Each row has a hidden trait or not; one of two labels after the row says which. A new part has a new trait and new labels.
[ 30 -61  26 -71 -20  36   5 -40 -13  57   5   0 -44 -57  21 -24  51] : G
[ 25 -59  -6  -4 -15  24 -13 -16  -8  28   3  26 -13 -43  11 -31  35] : Q
[ 25 -45  43 -32 -20  55 -15 -16 -41  -6  10  14  -9 -65  -2 -18  14] : Q
[-35  79  80  -1   7  62 -32  30 -74 -86   4  25  31  -6 -21  52 -34] : Q
[ 31 -53  27 -41 -10  13  -6 -13   2  42   5  13 -28 -72   1 -38  24] : Q
[ 44 -76 -16 -28 -12  24   1 -49   2  86   1   5 -27 -47  21 -38  55] : G
[-36  29  66 -19  -2  46 -31  20 -61 -54   3  14  44 -36 -26  29 -20] : Q
[-10 -60 -51  49  -1 -61 -12   8  17   1   0 -20  75 -16 -34 -20 -18] : Q
[ 39 -77   0 -29 -10 -21   3 -29  22  63  -1   4 -12 -73  -9 -50  24] : G
